Small tables with named rows and columns. After each table, cells are looked up by row and column.

bibi =
,gileda,ziru
figoz,418,-123
vidagak,274,-531
kub,25,-341
nuzivo,313,-416
gitimi,585,-561
domika,-55,-281
kuve,175,-879
pul,210,-725
favuv,251,-329
popaz,867,-596
vatofus,-214,-226
vugoziv,343,-372
regez,329,-361
sigeru,314,-349

figoz, ziru => -123
kub, ziru => -341
sigeru, gileda => 314
vatofus, ziru => -226
figoz, gileda => 418
nuzivo, gileda => 313
pul, ziru => -725
gitimi, ziru => -561
regez, ziru => -361
popaz, ziru => -596
domika, gileda => -55
vidagak, gileda => 274

benamul:
	fava	viso	mozelam	zagomur	suk	zife
fabuvat	0.7	-0.6	0.3	0.5	-0.7	0.4
kilu	0.3	-0.1	-0.5	0.1	-0.7	-0.1
talu	0.5	-0.3	0.4	1.0	0.1	0.8
lezezel	0.2	0.4	0.5	0.2	0.5	0.7
doledi	0.6	0.0	0.5	0.7	-0.2	0.3

fabuvat, suk -> -0.7
talu, zife -> 0.8
kilu, zagomur -> 0.1
talu, viso -> -0.3
lezezel, zagomur -> 0.2
fabuvat, zagomur -> 0.5
kilu, suk -> -0.7
fabuvat, viso -> -0.6
doledi, zife -> 0.3
lezezel, suk -> 0.5
kilu, mozelam -> -0.5
lezezel, mozelam -> 0.5
doledi, zagomur -> 0.7
doledi, viso -> 0.0

mog =
	vur	naginu	dunopas	vup
fito	2.570	4.689	5.369	3.138
tiv	5.558	5.167	6.078	5.040
zonof	7.813	5.050	1.599	6.967
nuz	6.083	5.502	3.590	6.262
zutofu	1.300	4.069	9.391	3.071
dul	2.298	4.939	6.887	3.076
vaveso	3.842	4.211	6.328	3.132
nolo	4.930	4.533	5.001	4.620
luv	1.697	4.338	6.944	2.686
sadi	6.400	6.090	3.527	4.994

naginu of vaveso is 4.211
vup of fito is 3.138
dunopas of nolo is 5.001
vur of tiv is 5.558
vur of fito is 2.570
naginu of tiv is 5.167
vur of dul is 2.298
vur of zonof is 7.813
vup of nuz is 6.262
vup of zutofu is 3.071
dunopas of tiv is 6.078
vur of nuz is 6.083
dunopas of dul is 6.887
vup of nolo is 4.620
vur of zutofu is 1.300
naginu of luv is 4.338
naginu of dul is 4.939
vup of luv is 2.686

pizarak
fields: surigek, zaganu, biputil
nipomav: [131, 130, 80]
pameta: [130, 168, 114]
tir: [128, 159, 153]
vilemu: [129, 146, 217]
kun: [128, 141, 146]
bimus: [129, 163, 196]
redovo: [129, 141, 140]
lavezut: [128, 66, 190]
konik: [131, 185, 44]
fodipod: [130, 113, 145]
kuzu: [128, 127, 144]
nalubil: [133, 125, 99]

zaganu of kun = 141
zaganu of fodipod = 113
biputil of bimus = 196
zaganu of bimus = 163
biputil of vilemu = 217
zaganu of vilemu = 146
zaganu of lavezut = 66
biputil of konik = 44
biputil of fodipod = 145
biputil of kuzu = 144
zaganu of redovo = 141
surigek of nalubil = 133
biputil of redovo = 140
zaganu of nalubil = 125
surigek of bimus = 129
surigek of lavezut = 128
zaganu of kuzu = 127

dadi =
|  | zupomid | dobupib | nuz | zenid |
|---|---|---|---|---|
| bon | 0.641 | 0.540 | 0.849 | 0.335 |
| mutokub | 0.933 | 0.344 | 0.579 | 0.505 |
| tuguvam | 0.956 | 0.479 | 0.706 | 0.578 |
| bimigov | 0.636 | 0.534 | 0.870 | 0.506 |
| bazagom | 0.236 | 0.490 | 0.275 | 0.442 |
| tamaf | 0.863 | 0.347 | 0.728 | 0.507 |
| gutal | 0.708 | 0.956 | 0.403 | 0.736 |
| remusem | 0.352 | 0.631 | 0.419 | 0.665 |
| sebir | 0.954 | 0.366 | 0.791 | 0.321 |
| rez | 0.920 | 0.500 | 0.869 | 0.446 |
| tas | 0.393 | 0.749 | 0.387 | 0.723 |

What is the zenid of bimigov in dadi? 0.506
What is the zenid of tamaf in dadi? 0.507
What is the dobupib of gutal in dadi? 0.956
What is the zupomid of sebir in dadi? 0.954
What is the nuz of remusem in dadi? 0.419
What is the zupomid of tuguvam in dadi? 0.956
What is the zenid of bazagom in dadi? 0.442
What is the nuz of mutokub in dadi? 0.579
What is the zenid of remusem in dadi? 0.665
What is the zupomid of bazagom in dadi? 0.236
What is the zupomid of gutal in dadi? 0.708
What is the zenid of sebir in dadi? 0.321
What is the nuz of bimigov in dadi? 0.870
What is the zenid of rez in dadi? 0.446
What is the dobupib of tuguvam in dadi? 0.479
What is the zenid of tas in dadi? 0.723
What is the dobupib of tamaf in dadi? 0.347
What is the nuz of tamaf in dadi? 0.728
Which row has the largest dobupib? gutal

pum
         bul  gonube  pazik  kog  pegi  berufak  zom
ketev    136     106    129  187    98      135  206
lobufib  124      90    171  122   115      115   85
gub      116     108    178  187    67      162  145
dag      215     185    164   82   143      136  173
nosi     156     150    176  198   183      135  203
fefaza   221     168    192   84   173       96  173
duvu     104     112     77  207    85      186   94
kisa     151     131     95  228   129      167  215
pabopo   148      60    194  135   160      182  108
ruz      107      51    198  129   156      180  200
nev      142     157    110  146   105      134  149
marobo   175     157    149  155   176      154  209

What is the gonube of marobo in pum?
157
What is the pazik of pabopo in pum?
194
What is the zom of ruz in pum?
200
What is the bul of lobufib in pum?
124
What is the zom of ketev in pum?
206
What is the berufak of pabopo in pum?
182
What is the kog of nev in pum?
146
What is the bul of nosi in pum?
156
What is the gonube of dag in pum?
185
What is the berufak of nev in pum?
134
What is the berufak of fefaza in pum?
96
What is the kog of gub in pum?
187
What is the pegi of pabopo in pum?
160
What is the pegi of nosi in pum?
183
What is the berufak of duvu in pum?
186
What is the gonube of nev in pum?
157
What is the berufak of gub in pum?
162

zur
|  | lakulap | zil |
|---|---|---|
| dekesin | -21836 | -66883 |
| nar | -40888 | 59671 |
| fomed | 75811 | 98042 |
| gabug | 15483 | -29028 |
| goz | 88656 | 16462 |
| vukeg | -35674 | -7772 |
| gakubom | -25720 | -30130 |
| boz | -18288 | -38536 |
| bozuk | -52667 | -11902 |
| lebi | -6856 | -34881 |

vukeg, zil => -7772
goz, zil => 16462
gakubom, zil => -30130
vukeg, lakulap => -35674
gabug, zil => -29028
bozuk, lakulap => -52667
lebi, zil => -34881
lebi, lakulap => -6856
nar, zil => 59671
fomed, lakulap => 75811

Table vizof
cols = viri, sudaza, rifemu
kadat: [222, 55, 88]
voz: [225, 151, 66]
fof: [225, 151, 66]

What is the rifemu of voz in vizof?
66
What is the sudaza of kadat in vizof?
55
What is the viri of voz in vizof?
225
What is the viri of fof in vizof?
225
What is the sudaza of fof in vizof?
151
What is the viri of kadat in vizof?
222
What is the sudaza of voz in vizof?
151
What is the rifemu of kadat in vizof?
88
What is the rifemu of fof in vizof?
66
Which row has the largest rifemu? kadat

kunima =
,vun,ganun,vava,dedur,ranul,dep,nifiba
mas,0.5,0.6,0.4,0.5,0.6,0.5,0.5
bigub,0.6,0.6,0.3,0.6,0.5,0.5,0.4
mapo,0.5,0.6,0.6,0.5,0.6,0.5,0.5
bir,0.5,0.3,0.7,0.4,0.3,0.6,0.4
vob,0.2,0.6,0.2,0.8,0.3,0.1,0.7
kaselim,0.5,0.5,0.6,0.4,0.5,0.6,0.4

nifiba of bir is 0.4
dedur of vob is 0.8
ranul of mapo is 0.6
dep of vob is 0.1
dep of mapo is 0.5
vun of kaselim is 0.5
ganun of vob is 0.6
ranul of vob is 0.3
ranul of bir is 0.3
dedur of mapo is 0.5

gov.csv
,bubep,nikifu,dedasib
bes,65.4,28.1,63.3
vekeg,22.5,89.7,23.8
nozi,40.1,88.1,90.3
sofif,70.6,34.4,54.6
tir,95.5,42.8,30.0
pume,76.6,68.0,27.3
lod,22.3,81.7,36.2
kif,59.1,95.0,70.5
ros,27.8,95.0,27.3
rolo,85.4,89.9,50.3

What is the bubep of nozi in gov? 40.1
What is the nikifu of lod in gov? 81.7
What is the nikifu of tir in gov? 42.8
What is the dedasib of nozi in gov? 90.3
What is the nikifu of kif in gov? 95.0
What is the bubep of sofif in gov? 70.6
What is the bubep of bes in gov? 65.4
What is the dedasib of vekeg in gov? 23.8
What is the dedasib of bes in gov? 63.3
What is the nikifu of sofif in gov? 34.4
What is the bubep of lod in gov? 22.3
What is the bubep of vekeg in gov? 22.5
What is the dedasib of ros in gov? 27.3
What is the nikifu of nozi in gov? 88.1

